Below is a small trained network, with its code and all its weights. Each question gives an input and a class and asks what happens when units are switched off, that is, made to give their printed mean instead of their output.

import numpy as np


def w(rows, s, z=0):
    codes = np.array(rows[::2]) - 128.0
    scale = np.full(codes.shape[1], s)
    scale[-1] = z or s
    return codes * scale


def norm(h):
    return h / np.sqrt((h * h).mean(-1, keepdims=True) + 1e-5)


def f(y):
    return np.maximum(y, 0)


def log_softmax(a):
    a = a - a.max(-1, keepdims=True)
    return a - np.log(np.exp(a).sum(-1, keepdims=True))


def net(x, mask):
    res = np.array(x, float).reshape(1, 8) / 4 @ E
    u = 0
    for l in range(2):
        y = f(norm(res) @ A[l][:, :-1].T + A[l][:, -1])
        res = res + np.where(mask[u : u + 4], y, B[l][:, -1]) @ B[l][:, :-1]
        u += 4
    return log_softmax(norm(res)[-1] @ U[:, :-1].T + U[:, -1])


A, B = {}, {}
E = w([
[249,215,95,117,184,77,36,148,206,81,237],'x0',
[53,179,26,108,101,84,20,75,91,118,77],'x1',
[172,70,145,216,206,5,94,150,47,220,127],'x2',
[125,248,124,106,175,81,209,180,98,136,84],'x3',
[146,175,81,206,143,224,146,132,31,100,228],'x4',
[87,159,144,217,163,210,90,225,218,195,54],'x5',
[13,112,121,67,205,127,130,159,140,154,219],'x6',
[174,84,42,112,223,157,165,111,145,136,91],'x7',
],0.0013)
A[0] = w([
[134,75,138,22,84,40,90,120,202,171,62,12],'L0N1',
[136,143,239,145,85,126,167,153,125,140,189,167],'L0N2',
[191,52,51,100,216,172,190,142,142,110,99,152],'L0N3',
[190,82,106,5,84,38,199,34,38,84,192,5],'L0N4',
],0.0033,0.0016)
B[0] = w([
[124,162,183,197,239,171,197,3,69,48,148,219],'L0N1',
[78,98,79,53,164,75,30,110,60,44,49,213],'L0N2',
[45,149,180,94,30,50,10,143,50,47,108,209],'L0N3',
[85,153,132,221,154,225,86,246,216,212,58,254],'L0N4',
],0.0037,0.0028)
A[1] = w([
[130,147,73,204,122,196,155,128,26,107,211,32],'L1N1',
[145,86,102,222,164,1,137,109,83,216,152,34],'L1N2',
[64,58,116,138,52,138,247,105,76,193,97,109],'L1N3',
[113,167,97,75,77,173,179,99,191,92,132,2],'L1N4',
],0.0044,0.0023)
B[1] = w([
[115,102,187,124,177,69,187,52,175,139,61,205],'L1N1',
[119,109,107,51,40,216,198,130,141,130,148,242],'L1N2',
[215,178,90,136,164,88,78,134,173,113,216,252],'L1N3',
[182,15,129,86,70,127,213,156,61,253,167,176],'L1N4',
],0.006,0.0023)
U = w([
[163,52,131,51,40,197,233,140,105,202,167,76],'0',
[118,115,212,164,247,101,234,9,168,98,72,52],'1',
[90,142,128,240,159,216,86,231,215,210,77,78],'2',
[247,186,64,134,168,58,78,130,195,102,255,42],'3',
[115,129,118,144,123,116,111,135,95,114,122,253],'4',
[111,133,102,131,124,117,105,123,99,120,117,225],'5',
[93,111,116,109,120,123,95,124,77,94,100,181],'6',
[47,129,117,130,74,71,48,133,41,72,96,56],'7',
],0.0071,0.0045)

Each question gives the input, the list of numbers given to net, and the class t.
The units are the neurons (one row each of A and B). Each row of codes is followed by its name. A weight is (code - 128) times the scale printed after its matrix; where a second scale follows, it is the last column's (A, B and U).
mask holds one flag per neuron, layer by layer. A switched-off neuron (its flag False) gives its mean, the last column of its row in B, instead of its output. The means were averaged over made-up inputs and are rounded, as every weight is.
A unit's drop is (log p(t) with every unit on - log p(t) with that unit switched off) / (log p(t) with every unit on - log p(t) with every unit switched off).
The circuit of an input: a set's keep is (log p(t) with only the set's units on - log p(t) with every unit switched off) / (log p(t) with every unit on - log p(t) with every unit switched off). Starting from all 8 units, units are removed one at a time, each time the one whose removal leaves the highest keep (on an exact tie, the one counted first), for as long as the keep stays at least 0.8.
units of the circuit, in order: the units of the circuit, biggest drop first
unit that matters most: the unit with the biggest drop
k most important neurons: the k neurons with the biggest drops, biggest first
k most important neurons of layer l: the k neurons of layer l with the biggest drops, biggest first
input [5,-6,8,-6,1,-8,5,0], class 0: unit that matters most	L1N2
input [6,-1,7,2,8,3,3,-7], class 1: 2 most important neurons	[L1N1 L0N3]
input [2,-2,-2,-4,7,-6,-5,8], class 7: 2 most important neurons of layer 0	[L0N3 L0N1]
input [7,-5,-3,-6,-6,1,2,-8], class 7: 2 most important neurons	[L0N2 L1N3]
input [-2,-4,-7,6,-3,7,5,1], class 0: 2 most important neurons	[L1N4 L0N4]
input [-8,-2,2,-8,-3,5,-4,-3], class 3: units of the circuit, in order	[L1N3 L0N4]
input [-3,1,4,-1,-6,5,4,-4], class 1: 3 most important neurons	[L0N1 L0N4 L0N3]
input [-8,-1,-5,-6,5,-6,-1,8], class 3: 4 most important neurons	[L1N3 L0N2 L0N1 L1N2]
input [2,4,5,-5,-6,6,-1,-2], class 1: 3 most important neurons	[L0N1 L0N4 L1N4]
input [-7,4,-3,3,-6,5,7,-3], class 3: 4 most important neurons	[L1N3 L0N4 L0N2 L0N3]
input [-8,-8,7,-3,4,-1,8,-2], class 3: 3 most important neurons	[L1N3 L0N1 L1N4]
input [-7,-1,-2,-3,-2,5,7,6], class 3: 2 most important neurons of layer 0	[L0N4 L0N2]
input [-8,4,-5,2,-5,0,-4,6], class 3: 2 most important neurons	[L1N3 L0N2]
input [6,1,-1,2,7,7,4,-8], class 7: 3 most important neurons	[L0N2 L0N4 L0N1]
input [6,-7,3,0,8,4,-1,0], class 1: unit that matters most	L1N1
input [6,1,-8,8,6,7,-8,8], class 0: 2 most important neurons	[L1N4 L0N4]
input [7,3,-3,-6,-7,-7,2,3], class 1: 2 most important neurons	[L0N1 L1N3]
input [2,-7,-3,4,-2,1,1,0], class 6: 2 most important neurons	[L0N2 L1N3]
input [-6,-7,-2,7,-2,-3,8,5], class 4: units of the circuit, in order	[L0N3 L1N3]
input [5,1,2,-6,4,-8,6,-8], class 2: 3 most important neurons of layer 0	[L0N4 L0N3 L0N1]
input [-7,-1,6,-7,-5,2,-3,6], class 3: units of the circuit, in order	[L1N3]
input [-8,-2,7,1,-5,-8,1,-2], class 2: 2 most important neurons of layer 1	[L1N4 L1N3]
input [1,0,8,-8,2,-7,5,-7], class 0: 2 most important neurons of layer 1	[L1N2 L1N3]
input [-2,8,-5,-3,4,-8,2,7], class 2: 3 most important neurons of layer 0	[L0N4 L0N2 L0N1]
input [-3,1,3,2,-6,-1,-2,-6], class 1: 2 most important neurons of layer 0	[L0N1 L0N3]
